In the rows, 128 means zero.
Each row of numbers belongs to one of the nodes below and depends on some of the facts about them. Some rows are named. Which node is each other row?

Named rows:
basiso: [130 130 128 107 130 125 120 143 124 130 137 146 126 142 133 112 121 139
 117 145 126 126 141 128 134 126 122 125 134]
gruzul: [144 109 134 211  81 112 144 139 103 150 219 180 140 134  96 143  86  73
 144  66 121 121 128 123 119 134 171 163 142]
dristo: [160 144 142 187 153 204 123  81 102  87 127  94  90 100 100  66 170 139
  77  89  74 123  97 111 111 142 151 112 138]
sibovi: [124 127 136 128 131 129 128 123 131 127 118 128 126 114 130 134 127 125
 125 131 127 127 132 121 137 117 128 137 125]
pofizim: [110 118 115 145 130 171 112 128 126 140 125 111 118 114 134 146 130 119
 131 141 123 142 128 122 129  98 137 156 121]
sketre: [124 123 129 132 134 128 127 117 129 122  98  68 136 140 139 143 114 135
 128 118 130 131 155 122 142  99 129 132 133]
daste: [153 119 134 205  77  78 153 132  75 208 205 222 135 130 105  93 105  76
 149  92 119 127 101 110 100 127 161 167 132]
stulus: [119 129 107 124 101 145 123 117 126 136 157 132 115 130 131 153 135 121
 124 140 138 134  77 136  92 120 134 151 114]
grovoduk: [138 144 112  48 128  84 137 161 124 154 132 153 110  66 121  94 162 110
 118 139 140 114 105 113 161 142 121 140 112]
tepam: [150 145 140  88 141  73 147 125 125 117 125 145 127  74 116 130 142 119
 114  96 152 100 101 139 131 152 123 112 123]
votiflas: [141 136 138 113 130  90 145 127 130 140 113 152 128 106 128 110 145 119
 133 130 133 118 110 124 130 167 119 121 128]
trule: [120 125 108 116 113 151 124 140 138 128 156 133 115 105 130 152 140 114
 127 137 137 125  89 140 108 147 138 142 120]
pabu: [132 131 124 131 136 127 121 133 126 133 133 148 132 139 128 122 127 128
 131 136 131 127 128 142 123 134 117 112 140]
fofor: [125 123 139 104 129 124 132 140 130 122 143 187 115  95 136 110 135 129
 115 143 123 120 119 114 123 145 130 136 108]
lodral: [133 136 137 129 147 107 151 124 109 145  91 162 134 125 132 105 135 140
 146 133 133 135 131 130 123 152 126 122 128]
griklam: [126 125 133 127 131 130 130 123 129 125 116 118 127 114 133 139 127 127
 127 133 127 128 133 118 138 122 129 144 129]
grupilom: [129 130 129 131 129 123 136 122 133 118 125 120 132 133 125 137 129 128
 131 119 134 125 122 135 126 137 129 123 126]

Some facts about the nodes:
steskestar: uses; plokli: hangs directly under; trestali: points at; dedrok: refers to
steskestar(pefin, mustobrem); steskestar(pefin, miram); steskestar(bristam, grupilom); steskestar(fepo, lodral); steskestar(fepo, tipor); steskestar(plobe, tepam); steskestar(lodis, stigan)
steskestar(trule, gopudek); steskestar(davu, grovoduk); steskestar(begal, kuvestan); steskestar(kaba, lokugrak); steskestar(febel, grovoduk); steskestar(vibran, vokom); steskestar(vibran, detes)
steskestar(lukir, ziflam); steskestar(stulus, daste); steskestar(nututom, zedes); steskestar(kasis, tagresta); steskestar(pofizim, muno); steskestar(nibrir, lodral); steskestar(drefliflu, miram)
steskestar(dafazir, tifiklen); steskestar(dafazir, vapem); steskestar(dafazir, zigrigos); steskestar(tagresta, skuvas); steskestar(gronabu, dukon); steskestar(lomus, bebrusar); steskestar(daste, nututom)
steskestar(bevo, togos); steskestar(gopudek, vazus); steskestar(ditul, puskeplos); steskestar(draketror, staples); steskestar(pagrur, vulan); steskestar(tipor, nibrir); steskestar(gatraben, rakle)
steskestar(moskir, kaba); steskestar(stagri, galo); steskestar(baskim, givum); steskestar(kloskifles, zadrolim); steskestar(vulan, taklol); steskestar(siklus, vokom); steskestar(tifiklen, dafazir)
steskestar(klaplu, kuvestan); steskestar(vapem, dafazir); steskestar(rakle, gatraben); steskestar(rakle, guzus); steskestar(skistas, gelek); steskestar(skeplen, togos); steskestar(grinuskek, gatraben)
steskestar(stakin, gagur); steskestar(stakin, drines); steskestar(miram, drefliflu); steskestar(luflol, stuste); steskestar(guzivis, tivedok); steskestar(dukon, gronabu); steskestar(deple, pefin)
steskestar(deple, miram); steskestar(rugros, gritraral); steskestar(lokugrak, dropan); steskestar(kuvestan, begal); steskestar(grupilom, bristam); steskestar(bebrusar, rugros); steskestar(brupi, zadrolim)
steskestar(vokom, detes); steskestar(kegar, lokugrak); steskestar(pastur, zedes); steskestar(pastur, daste); steskestar(gelek, skistas); steskestar(gruzul, moskir); steskestar(figatuk, votiflas)
steskestar(skuvas, kasis); steskestar(trarun, gelek); steskestar(togos, begal); steskestar(zuge, nibok); steskestar(meskim, vople); plokli(pefin, tava); plokli(nubro, mestok)
plokli(guzus, zesek); plokli(brebreplis, gralek); plokli(bristam, besisi); plokli(grovoduk, gralek); plokli(nunon, truzi); plokli(fepo, guzer); plokli(ligrol, nedriple)
plokli(plobe, gralek); plokli(lodis, losobrim); plokli(trule, trimok); plokli(davu, gralek); plokli(dropan, tradedris); plokli(begal, vila); plokli(drines, kluklal)
plokli(kaba, tradedris); plokli(givum, zavudru); plokli(tivedok, nedriple); plokli(febel, gralek); plokli(stuste, pabu); plokli(vibran, brifusik); plokli(lukir, tiror)
plokli(stulus, noplek); plokli(dristo, gralek); plokli(nututom, noplek); plokli(guflan, plaso); plokli(kasis, romifo); plokli(pofizim, susel); plokli(lisam, noplek)
plokli(nibrir, guzer); plokli(drefliflu, tava); plokli(tresum, bega); plokli(dropil, trega); plokli(vazus, trimok); plokli(dafazir, mestok); plokli(puskeplos, mumi)
plokli(tagresta, romifo); plokli(klatim, kibis); plokli(gronabu, sabri); plokli(lodral, guzer); plokli(mustobrem, tava); plokli(lomus, granur); plokli(griklam, mestok)
plokli(ziflam, tiror); plokli(daste, noplek); plokli(klegru, zapli); plokli(stigan, losobrim); plokli(gritraral, granur); plokli(bevo, vila); plokli(gopudek, trimok)
plokli(ditul, mumi); plokli(draketror, stesi); plokli(sketre, trubos); plokli(bosto, vila); plokli(zadrolim, klegos); plokli(pagrur, benar); plokli(bazu, rababim)
plokli(rekos, noplek); plokli(trame, noplek); plokli(tipor, guzer); plokli(gatraben, zesek); plokli(moskir, tradedris); plokli(raflum, kizom); plokli(stagri, rababim)
plokli(begrem, kudru); plokli(baskim, zavudru); plokli(kloskifles, klegos); plokli(vulan, benar); plokli(taklol, benar); plokli(siklus, brifusik); plokli(nibok, potom)
plokli(klapo, granur); plokli(sopler, fogu); plokli(tifiklen, mestok); plokli(klaplu, vila); plokli(trastu, pabu); plokli(vapem, mestok); plokli(skalu, drore)
plokli(gagur, kluklal); plokli(rakle, zesek); plokli(vople, golok); plokli(bival, befle); plokli(skistas, nedriple); plokli(bomol, tiror); plokli(tepam, gralek)
plokli(skeplen, vila); plokli(grinuskek, zesek); plokli(stakin, kluklal); plokli(detes, brifusik); plokli(miram, tava); plokli(luflol, pabu); plokli(bagezo, stesi)
plokli(sibovi, sabri); plokli(guzivis, nedriple); plokli(staples, stesi); plokli(kubri, rababim); plokli(dukon, sabri); plokli(deple, tava); plokli(rugros, granur)
plokli(fozin, drore); plokli(gezel, kizom); plokli(zedes, noplek); plokli(lokugrak, tradedris); plokli(galo, rababim); plokli(kuvestan, vila); plokli(zigrigos, mestok)
plokli(sasun, plaso); plokli(grupilom, besisi); plokli(bebrusar, granur); plokli(brupi, klegos); plokli(vokom, brifusik); plokli(nefom, ziplum); plokli(kegar, tradedris)
plokli(pastur, noplek); plokli(gelek, nedriple); plokli(gruzul, tradedris); plokli(figatuk, drore); plokli(skuvas, romifo); plokli(muno, susel); plokli(trarun, nedriple)
plokli(fofor, drore); plokli(togos, vila); plokli(zuge, potom); plokli(meskim, golok); plokli(votiflas, drore); plokli(dridrim, basiso); plokli(bapur, fasten)
trestali(bristam, nedriple); trestali(bristam, zuge); trestali(grovoduk, stuste); trestali(grovoduk, tresum); trestali(grovoduk, kaba); trestali(fepo, mestok); trestali(fepo, grovoduk)
trestali(ligrol, grovoduk); trestali(ligrol, bristam); trestali(ligrol, grinuskek); trestali(ligrol, bebrusar); trestali(lodis, griklam); trestali(davu, siklus); trestali(begal, basiso)
trestali(begal, stagri); trestali(begal, tivedok); trestali(basiso, bival); trestali(basiso, sopler); trestali(basiso, kaba); trestali(drines, dridrim); trestali(drines, sopler)
trestali(kaba, lukir); trestali(tivedok, stuste); trestali(zesek, lukir); trestali(zesek, galo); trestali(lukir, bival); trestali(lukir, stuste); trestali(dristo, skistas)
trestali(nututom, brupi); trestali(nututom, siklus); trestali(guflan, lukir); trestali(guflan, stagri); trestali(guflan, meskim); trestali(kasis, begal); trestali(pofizim, detes)
trestali(pofizim, fufozar); trestali(lisam, tresum); trestali(nibrir, klegru); trestali(tresum, stuste); trestali(kudru, miram); trestali(puskeplos, bebrusar); trestali(tagresta, puskeplos)
trestali(tradedris, dridrim); trestali(tradedris, trastu); trestali(tradedris, lomus); trestali(gronabu, begal); trestali(gronabu, bebrusar); trestali(bega, tepam); trestali(bega, skistas)
trestali(bega, fofor); trestali(griklam, begrem); trestali(griklam, fufozar); trestali(griklam, vapem); trestali(klegru, detes); trestali(bevo, kuvestan); trestali(fufozar, nibrir)
trestali(fufozar, bagezo); trestali(sketre, pofizim); trestali(sketre, bebrusar); trestali(klegos, zadrolim); trestali(bosto, sibovi); trestali(zadrolim, galo); trestali(bazu, gezel)
trestali(trame, skistas); trestali(raflum, zedes); trestali(raflum, mumi); trestali(stagri, lukir); trestali(stagri, meskim); trestali(baskim, fufozar); trestali(baskim, bevo)
trestali(vulan, zadrolim); trestali(klapo, skistas); trestali(sopler, stuste); trestali(trastu, galo); trestali(vapem, stuste); trestali(vapem, tivedok); trestali(vapem, bebrusar)
trestali(skalu, golok); trestali(skalu, fofor); trestali(besisi, plaso); trestali(besisi, guzivis); trestali(besisi, mumi); trestali(bival, stuste); trestali(mestok, trimok)
trestali(trimok, tresum); trestali(skistas, lukir); trestali(skistas, tresum); trestali(bomol, vokom); trestali(vila, pagrur); trestali(vila, davu); trestali(truzi, sibovi)
trestali(susel, zadrolim); trestali(susel, pefin); trestali(grinuskek, plaso); trestali(grinuskek, guzivis); trestali(grinuskek, bebrusar); trestali(bagezo, galo); trestali(bagezo, trimok)
trestali(bagezo, kaba); trestali(sibovi, begrem); trestali(guzivis, detes); trestali(golok, tivedok); trestali(plaso, bebrusar); trestali(deple, detes); trestali(trega, fufozar)
trestali(trega, bebrusar); trestali(trega, vulan); trestali(brifusik, bival); trestali(brifusik, tivedok); trestali(rugros, nibrir); trestali(fozin, brupi); trestali(fozin, raflum)
trestali(zavudru, trimok); trestali(zedes, lukir); trestali(zedes, sopler); trestali(lokugrak, lukir); trestali(lokugrak, bagezo); trestali(nedriple, mestok); trestali(galo, tivedok)
trestali(kuvestan, tresum); trestali(kuvestan, mumi); trestali(bebrusar, meskim); trestali(kegar, plaso); trestali(kegar, davu); trestali(figatuk, kuvestan); trestali(skuvas, mestok)
trestali(mumi, basiso); trestali(mumi, galo); trestali(trarun, pofizim); trestali(trarun, skistas); trestali(fofor, lukir); trestali(fofor, galo); trestali(fofor, trimok)
trestali(zuge, brupi); trestali(meskim, bival); trestali(meskim, basiso); trestali(meskim, galo); trestali(meskim, kaba); trestali(dridrim, klegru); trestali(bapur, lokugrak)
trestali(bapur, vulan); dedrok(pefin, klegos); dedrok(guzus, nedriple); dedrok(bristam, baskim); dedrok(grovoduk, mestok); dedrok(fepo, vibran); dedrok(plobe, fogu)
dedrok(lodis, vila); dedrok(trule, vople); dedrok(dropan, sabri); dedrok(drines, fasten); dedrok(vibran, nedriple); dedrok(lukir, granur); dedrok(stulus, raflum)
dedrok(dristo, nedriple); dedrok(kasis, ziplum); dedrok(vazus, sopler); dedrok(lomus, dridrim); dedrok(daste, kibis); dedrok(klegru, mestok); dedrok(gritraral, gruzul)
dedrok(gopudek, tava); dedrok(bazu, sketre); dedrok(trame, stigan); dedrok(tipor, vople); dedrok(begrem, fasten); dedrok(baskim, losobrim); dedrok(sopler, kibis)
dedrok(vapem, fogu); dedrok(tepam, dridrim); dedrok(stakin, vulan); dedrok(luflol, lukir); dedrok(dukon, brifusik); dedrok(deple, besisi); dedrok(gezel, kudru)
dedrok(lokugrak, benar); dedrok(vokom, mestok); dedrok(nefom, trimok); dedrok(gruzul, sopler); dedrok(fofor, nibrir); dedrok(votiflas, zavudru)

Which node is each row?
No name comes twice in this set of rows, the named rows included.
[109 123 101  96 108 170 122 151 129 117 145 115 120 148 129 124 126 145
 129 149 121 145 144 115 138 117 142 150 115] => lukir
[151 111 141 232 106  93 139 140  78 174 182 201 162 187 101 105  73  99
 161  76 114 134 186 121 131 103 148 128 154] => kibis
[136 137 118 114 123 102 148 133 124 142 103 115 136 148 124  93 142 139
 148 133 126 138 140 118 145 149 120 120 131] => stuste
[152 120 126 112 110  71 122 144 170 148 127 116 123  92 133  89 167  95
 131 134 109 107 139  83 172 131  95  97 122] => drines
[119 126 120 128 118 150 126 125 141  98 149 108 127 130 123 168 121 126
 123 114 139 125 113 145 114 129 138 133 127] => ditul
[169 147 155 191 147 167 146  67 114  93 109  96 107 124 109  47 171 145
  95 101  73 122  86 116 101 190 142  91 154] => guzus
[132 134 136 137 147 110 143 122 117 147  94 157 133 121 129 113 137 131
 144 131 133 133 132 129 128 138 123 124 128] => detes
[109 127 112 135 131 170 128 127 113 128 129 135 123 132 132 149 123 137
 137 135 138 147 115 146 100 134 145 149 121] => pagrur
[124 131 129 128 116 115 129 110 118 140 119 123 123 136 133 135 125 134
 121 136 130 133 113 119 114  94 126 145 117] => nututom
[136 121 145 112 135  99 136 128 128 126 113 154 129 114 143  95 129 139
 122 127 121 118 151 109 134 136 118 109 116] => zadrolim
[113 129 138 136 150 141 130 119 112 130  90 123 135 137 130 136 115 144
 136 135 131 144 154 125 131  99 131 144 124] => nibrir
[133 135 121 133 117 112 120 115 121 140 136 141 132 161 129 130 127 134
 128 142 131 130 113 132 112 109 111 115 133] => noplek
[128 131 147  99 123 114 134 133 141 103 148 168 115  90 127 135 130 123
 107 132 129 111 110 120 130 143 130 143 121] => lokugrak
[164 122 149 182 102  53 164 142  92 195 174 231 139 106 107  78 118  76
 150  87 117 116 120 107 129 164 151 146 142] => gritraral

Now the same nodes, written a new way:
Named rows:
dukon: [107 144 120  99 143 136 131 160 101 127 124 135 105 166 108 122 125 131
 144 127 130 128 116 115 137 123 114 132 147 132  44 113  86 134 137]
drore: [125 127 127 134 120 125 130 123 129 129 124 132 126 119 133 130 131 127
 134 134 126 127 120 124 119 129 124 128 125 130 139 138 127 127 118]
vokom: [123 142 115 107 142 133 121 169 103 123 128 127 110 160 129 122 121 122
 133 130 125 135 119 118 135 120 115 129 149 130  63 124  93 144 117]
zedes: [123 123 134 123 135 134 126 119 132 130 129 119 127 127 133 139 133 122
 133 125 124 122 133 129 121 129 133 127 133 126 131 119 138 135 154]
sopler: [128 126 135 116 144 124 126 133 116 130 124 118 135 119 143 126 127 118
 129 111 134 128 120 113 121 127 131 132 131 129 139 122 135 133 116]
fogu: [108 124 135 139 117 123 137  96 144 135 121 143 130 110 113 132 137 137
 135 138 135 116 119 133 121 136 128 134 111 127 155 131 139 112 142]
drines: [130 129 124 122 141 126 128 162  93 124 116 117 109 148 147 133 125 113
 138 121 123 130 115 117 129 123 109 126 153 133  67 127 101 146 118]
skistas: [117 130 117 119 145 137 129 125 105 128 145 128 136 128  95 144 130 138
 114 136 133 129 153 130 142 127 141 138 133 123 130 127 113 135 158]
bega: [124 120 127 140 125 128 135 120 116 129 124 127 127 116 131 135 133 131
 134 131 123 126 130 124 122 129 126 128 126 130 142 138 124 131 131]
bival: [124 128 137 117 144 123 127 129 121 132 123 119 135 117 140 127 128 122
 129 111 137 126 120 114 121 129 129 134 127 130 140 119 138 130 121]
zadrolim: [137 128 128 142 121 123 127 109 144 129 128 117 125 127 126 136 130 133
 140 106 126 123 131 135 123 131 125 127 135 135 115 125 140 131 136]
vulan: [121 125 136 140 119 127 132  89 161 133 134 138 140 115  99 131 132 144
 125 128 137 120 138 146 134 137 139 134 109 125 157 118 151 110 162]
miram: [ 91 135 142 119 128 131 113  95 164 116 144 161 130 200 118 126 110 101
 160 100 125 136 133 124 199 133 133 129  55 151 157 143 116 143 113]
dropan: [139 131 116 139 136 118 116 161  94 122 121 122 115 135 171 142 120  99
 110 141 126 131 114 143 134 130 108 132 151 128 100 147 118 150 106]
klatim: [131 125 133 132 125 128 127 127 131 129 125 129 128 130 133 134 130 122
 129 130 129 127 123 126 124 131 129 126 134 128 128 127 131 125 122]
rakle: [125 136 123 118 129 131 123 131 136 128 137 137 131 134 111 123 127 131
 119 137 132 130 132 134 134 128 134 132 125 125 124 125 126 126 134]
skuvas: [125 132 124 122 132 131 127 128 129 127 136 132 131 133 112 126 127 135
 121 132 130 130 139 136 139 127 133 132 125 127 125 123 123 127 145]

Which node is each row?
No name comes twice in this set of rows, the named rows included.
[127 121 132 108 141 141 131 152 102 125 121 117 114 147 138 131 131 118
 141 127 115 131 130 108 121 121 126 117 149 128  87 117 102 144 141] => trame
[121 121 137 119 147 128 130 128 103 131 123 119 137 116 137 136 129 122
 128 120 136 126 124 112 125 128 132 134 132 127 147 122 131 130 122] => tresum
[106 126 159 104 108 148 165  78 174 140 128 140 139 133  41 100 151 176
 191  97 127 125 128  67 100 125 158 104 119 142 137  84 117  85 157] => vila
[130 134 126 133 128 125 127 115 144 129 132 117 128 131 119 128 125 137
 134 102 129 125 135 133 130 128 128 132 128 132 121 120 139 131 140] => meskim
[127 122 138 139 107 127 135  89 163 135 131 136 146 103 110 127 139 142
 131 132 131 125 130 125 110 133 145 124 104 127 190 130 150 109 124] => tava
[121 132 128 109 131 137 120 130 140 129 134 136 127 137 125 122 129 124
 124 142 126 127 130 137 129 128 135 128 125 122 128 116 133 128 147] => pastur
[122 134 120 129 138 132 125 115 124 129 141 123 131 136 105 139 127 140
 131 117 133 127 145 133 136 129 136 137 127 129 125 122 128 134 144] => kaba
[129 126 136 134 125 127 125 122 136 127 125 132 129 137 133 134 129 117
 132 127 128 128 123 126 132 132 128 125 125 132 132 130 129 128 116] => mustobrem
[131 123 127 121 140 130 133 165  88 122 116 119 109 145 141 132 124 116
 134 127 120 134 123 117 132 121 111 122 154 133  69 131  91 144 127] => klegru
[135 138 120 109 135 136 122 161 113 123 130 122 116 160 126 117 123 127
 138 122 122 140 124 107 127 118 126 119 144 132  81 121  97 141 104] => lomus
[120 125 119 142 146 153 130 155  64 127 137 103 115 152 157 104  92 200
 149 147 122 124 140 150 138 118 135 133 125  89 145  88 150  80  84] => kuvestan
[131 117 134 135 130 129 132 120 115 128 125 122 129 127 128 141 131 125
 126 131 128 127 134 127 128 131 131 126 134 128 134 130 124 127 133] => klapo
[123 128 126 137 128 124 133 117 129 130 124 120 127 114 132 129 130 133
 138 110 127 125 124 124 119 128 123 131 122 134 138 132 135 133 126] => basiso

Now the same nodes, written a new way:
Known rows:
zadrolim: [117 129 123 135 137 135 110 125 143 120 123 110 130 118 132 133 123 132
 131 140 133 136 134 139 124 118 143 132 136 105 122 135]
figatuk: [125 143 125 147 133 132 123 120 125 121 135 143 105 129 115 124 130 119
 118 119 140 117 136 128 125 111 120 134 129 124 120 149]
lomus: [117 130 123 183 142 135 122 129 104 150 120 160 198 113 125 115 119 129
 133 151 124 112 129 129 128 109  87 140 105 131 119  90]
kaba: [120 112 130 163 108 135 159 118 144 106 103  93 123 105 151 107 103 100
 110 107 123 135 133 111 113 117  89 120 114  99 118 138]
granur: [116 103 130  78 146 132 148 130 126 108 120 119  44 154 153 172 145 129
 113 129 151 122 130 136 199 108 148 135 106  71 112 127]
raflum: [124 120 132  99 135 130 126 129 131 115 131 132  66 120 118 148 132 120
 123 119 137 143 140 143  86 134 131 112 140 122 118 195]
trastu: [121 129 126 136 135 134 124 125 129 122 126 131 123 123 120 134 128 127
 127 133 135 126 134 133 121 117 122 131 127 115 119 137]
kluklal: [119 121 123 125 142 138 130 127 131 125 123 130 117 123 139 138 124 126
 130 129 137 124 133 132 125 121 131 130 123 124 118 129]
luflol: [117 133 123 169 141 136 137 122 115 130 121 138 171 142 125 128 135 133
 124 150 138  98 125 120 202  86 103 157  94  91 116  56]
mustobrem: [116 131 123 139 144 134 115 126 133 121 127 120 129 123 122 136 129 134
 134 141 130 134 133 140 128 119 134 129 133 113 120 132]
tava: [118 104 131  91 146 132 131 134 124 122 124 134  49 132 151 158 130 122
 117 121 142 134 134 140 135 128 143 119 121 108 116 167]
davu: [126 125 129 104 137 131 131 124 113 119 127 178 143 121 100 129 135 126
 125 133 130 123 131 128 113 116 109 133 114 120 116 135]
dukon: [118 134 122 185 139 137 108 127 122 146 124 145 182 108 128 110 112 129
 133 143 125 121 132 130 112 114 110 137 120 135 123 110]
trarun: [124 145 125 151 135 131 124 120 122 121 135 145 104 130 113 127 130 118
 118 117 140 116 136 128 125 111 116 133 129 125 119 149]
deple: [122 152 123 199 146 133 106 123 102 148 135 180 158 118 118  94 117 119
 118 128 130 109 132 125 117 112  99 139 123 157 122 133]
miram: [114 118 136 119 145 126  97 134 147 121 164 110 151 115 119 154 111 126
 135 161 117 129 152 115 182 123 177  55 113 128 119  38]
lokugrak: [122 134 119 175 100 144 172 104 169  89 100  55 193 110 131 105 111 111
 130 122 124 122 130 100 135  98  85 140 116  86 117  67]

Rows to name:
No name comes twice in this set of rows, the named rows included.
[117 111 133 110 140 130 110 135 133 124 127 130  67 115 135 147 123 124
 123 125 131 151 139 148  91 137 145 109 139 118 121 197] => stigan
[126 162 118 184 132 137 124 112 125 129 136 148 180 122 100 103 125 123
 130 129 135 103 133 118 117 102  98 147 127 143 121 104] => fepo
[124 119 130 161 107 132 161 115 134 108 107 108 116 109 145 104 107  96
 104 103 128 127 134 108 113 114  79 122 115 107 117 144] => kegar
[118 105 142  88 144 123  95 137 144 123 169 126  52 122 150 155 104 107
 109 126 134 128 156 112 177 134 202  48 116 141 120 101] => kudru
[107 116 133 252 157 133  72 149  79 191 123 211 135 110 170  81  88 119
  93 133 123 112 125 132 146 113 115 137  92 150 131 146] => lodis
[120 109 131 162 110 136 160 120 142 109 103  96 125 105 147 113 105 102
 114 110 122 136 133 112 115 116  86 118 110 101 117 135] => moskir

